Below is a small trained network, with its code and all its weights. Each question gives an input and a target symbol and asks what happens when units are switched off, that is, made to give their printed mean instead of their output.

import numpy as np


def w(rows, s, z=0):
    codes = np.array(rows[::2]) - 128.0
    scale = np.full(codes.shape[1], s)
    scale[-1] = z or s
    return codes * scale


def softmax(a):
    e = np.exp(a - a.max(-1, keepdims=True))
    return e / e.sum(-1, keepdims=True)


def log_softmax(a):
    a = a - a.max(-1, keepdims=True)
    return a - np.log(np.exp(a).sum(-1, keepdims=True))


def net(x, mask):
    ids = ['ΓΛΠΦβετ'.index(c) for c in x.split()]
    T = len(ids)
    res = E[ids] + P[:T]
    u = 0
    for l in range(3):
        r = res
        for j in range(2):
            rows = slice(3 * j, 3 * j + 3)
            q, k, v = (r @ M[l][rows].T for M in (Q, K, V))
            z = softmax(np.where(np.tri(T) > 0, q @ k.T / 3**0.5, -1e9)) @ v
            o = O[l][rows]
            res = res + np.where(mask[u + j], z, o[:, -1]) @ o[:, :-1]
        u += 2
    return log_softmax(res[-1] @ U[:, :-1].T + U[:, -1])


Q, K, V, O = {}, {}, {}, {}
E = w([
[54,91,92,169],'Γ',
[123,114,114,137],'Λ',
[98,102,97,140],'Π',
[157,128,251,81],'Φ',
[127,99,128,147],'β',
[162,141,119,112],'ε',
[103,76,138,194],'τ',
],0.013)
P = w([
[173,116,130,183],'0',
[109,38,94,98],'1',
[166,251,75,151],'2',
[176,87,90,82],'3',
[85,187,144,128],'4',
[167,67,95,96],'5',
[55,174,132,124],'6',
[162,76,94,83],'7',
[33,179,118,112],'8',
[181,77,100,82],'9',
],0.015)
Q[0] = w([
[182,80,138,254],'0.h0',
[164,138,174,201],'0.h0',
[137,117,206,139],'0.h0',
[126,172,111,176],'0.h1',
[109,163,134,39],'0.h1',
[94,69,88,135],'0.h1',
],0.0099)
K[0] = w([
[153,150,254,112],'0.h0',
[130,231,159,48],'0.h0',
[180,146,86,74],'0.h0',
[157,90,164,115],'0.h1',
[175,231,191,59],'0.h1',
[97,17,96,116],'0.h1',
],0.0064)
V[0] = w([
[99,106,85,161],'0.h0',
[123,19,208,137],'0.h0',
[254,154,182,103],'0.h0',
[76,210,136,115],'0.h1',
[36,198,165,173],'0.h1',
[44,38,56,149],'0.h1',
],0.0075)
O[0] = w([
[143,77,215,203,144],'0.h0',
[233,100,168,61,252],'0.h0',
[134,210,26,118,141],'0.h0',
[3,90,56,165,71],'0.h1',
[77,145,161,140,81],'0.h1',
[166,177,179,57,107],'0.h1',
],0.0063,0.0029)
Q[1] = w([
[198,109,199,111],'1.h0',
[138,73,118,176],'1.h0',
[123,186,144,227],'1.h0',
[101,178,98,94],'1.h1',
[250,133,105,68],'1.h1',
[150,189,97,121],'1.h1',
],0.015)
K[1] = w([
[155,130,132,220],'1.h0',
[135,78,159,168],'1.h0',
[77,184,145,101],'1.h0',
[72,134,130,91],'1.h1',
[181,6,148,128],'1.h1',
[104,61,146,29],'1.h1',
],0.015)
V[1] = w([
[203,188,33,101],'1.h0',
[26,130,86,99],'1.h0',
[103,193,148,2],'1.h0',
[166,156,89,123],'1.h1',
[113,113,161,79],'1.h1',
[98,163,157,201],'1.h1',
],0.0099)
O[1] = w([
[64,68,96,153,159],'1.h0',
[115,85,209,40,2],'1.h0',
[170,99,220,254,83],'1.h0',
[122,127,114,83,149],'1.h1',
[113,105,194,110,144],'1.h1',
[177,195,112,118,72],'1.h1',
],0.0083,0.0087)
Q[2] = w([
[71,149,245,189],'2.h0',
[196,162,143,69],'2.h0',
[209,212,246,98],'2.h0',
[20,197,170,95],'2.h1',
[93,134,228,208],'2.h1',
[131,120,195,153],'2.h1',
],0.012)
K[2] = w([
[71,167,136,249],'2.h0',
[97,98,206,126],'2.h0',
[69,46,131,176],'2.h0',
[97,144,150,147],'2.h1',
[60,132,178,111],'2.h1',
[78,124,142,131],'2.h1',
],0.018)
V[2] = w([
[105,228,112,203],'2.h0',
[184,107,95,126],'2.h0',
[190,232,152,142],'2.h0',
[129,178,72,178],'2.h1',
[55,210,58,99],'2.h1',
[52,51,152,10],'2.h1',
],0.011)
O[2] = w([
[2,42,3,177,174],'2.h0',
[186,161,108,81,219],'2.h0',
[27,139,110,72,165],'2.h0',
[120,170,193,199,222],'2.h1',
[84,136,221,192,174],'2.h1',
[111,162,167,72,2],'2.h1',
],0.007,0.0093)
U = w([
[90,136,100,29,202],'Γ',
[123,79,161,156,12],'Λ',
[108,92,138,115,61],'Π',
[99,1,79,65,91],'Φ',
[125,105,127,153,4],'β',
[14,87,203,161,238],'ε',
[75,235,26,134,192],'τ',
],0.007,0.0037)

Each question gives the input, a string of symbols that net reads in full, and the target symbol t.
The units are the heads (3 rows each of Q, K, V and O). Each row of codes is followed by its name. A weight is (code - 128) times the scale printed after its matrix; where a second scale follows, it is the last column's (O and U).
mask holds one flag per head, layer by layer. A switched-off head (its flag False) gives its mean, the last column of its rows in O, instead of its output. The means were averaged over made-up inputs and are rounded, as every weight is.
A unit's drop is (log p(t) with every unit on - log p(t) with that unit switched off) / (log p(t) with every unit on - log p(t) with every unit switched off).
The circuit of an input: a set's keep is (log p(t) with only the set's units on - log p(t) with every unit switched off) / (log p(t) with every unit on - log p(t) with every unit switched off). Starting from all 6 units, units are removed one at a time, each time the one whose removal leaves the highest keep (on an exact tie, the one counted first), for as long as the keep stays at least 0.8.
units of the circuit, in order: the units of the circuit, biggest drop first
unit that matters most: the unit with the biggest drop
which heads matter: for each layer, one digit per head in row order, 1 if its drop is at least 0.15 and else 0, layers parted by /
input ε τ Π Φ ε Φ τ τ Γ τ, target ε: which heads matter : 11 / 11 / 01
input Γ Γ τ Λ, target Γ: units of the circuit, in order : [1.h0 2.h1]
input τ Π Π, target ε: unit that matters most : 1.h0
input τ τ Φ Φ, target τ: which heads matter : 01 / 10 / 00
input Γ τ Φ Φ Λ Φ Φ τ Γ ε, target Γ: units of the circuit, in order : [1.h0 2.h1]
input Γ Π τ Φ Π Φ Φ Γ, target Γ: which heads matter : 10 / 10 / 11
input Γ τ τ, target ε: which heads matter : 11 / 11 / 10
input Λ ε ε τ, target Λ: which heads matter : 01 / 11 / 11
input τ ε Φ Γ Γ Φ Φ Π ε, target ε: which heads matter : 00 / 11 / 11
input ε ε Λ Λ Φ Λ, target ε: units of the circuit, in order : [2.h1 1.h1 0.h0 1.h0]
input Λ Φ Φ ε ε Φ ε Φ, target Λ: units of the circuit, in order : [2.h0 1.h1 2.h1 1.h0]
input Λ β τ Λ Λ Π, target Λ: which heads matter : 00 / 11 / 11
input Λ Φ Π Φ, target Λ: units of the circuit, in order : [2.h0 1.h1 1.h0 2.h1]
input τ ε τ Φ Π ε Φ Φ Π Φ, target τ: units of the circuit, in order : [1.h0 0.h0 0.h1]
input ε Φ Φ Φ τ Π Γ Φ τ Φ, target ε: which heads matter : 11 / 11 / 01
input τ Φ Γ ε Φ Φ ε Φ Γ Γ, target τ: units of the circuit, in order : [1.h0 0.h0 1.h1]
input ε Γ Γ Γ, target ε: units of the circuit, in order : [0.h1 2.h1 0.h0 1.h0]
input Γ Λ τ Γ, target Γ: units of the circuit, in order : [0.h0 1.h0 2.h1]
input Γ Φ β ε Γ ε, target Γ: units of the circuit, in order : [2.h0 0.h0 1.h0]
input Φ τ Φ, target ε: units of the circuit, in order : [1.h0 1.h1 0.h0]
input Γ Φ Φ Λ Φ Φ Φ Π Φ β, target Γ: unit that matters most : 2.h0
input τ Φ τ τ, target τ: unit that matters most : 1.h0
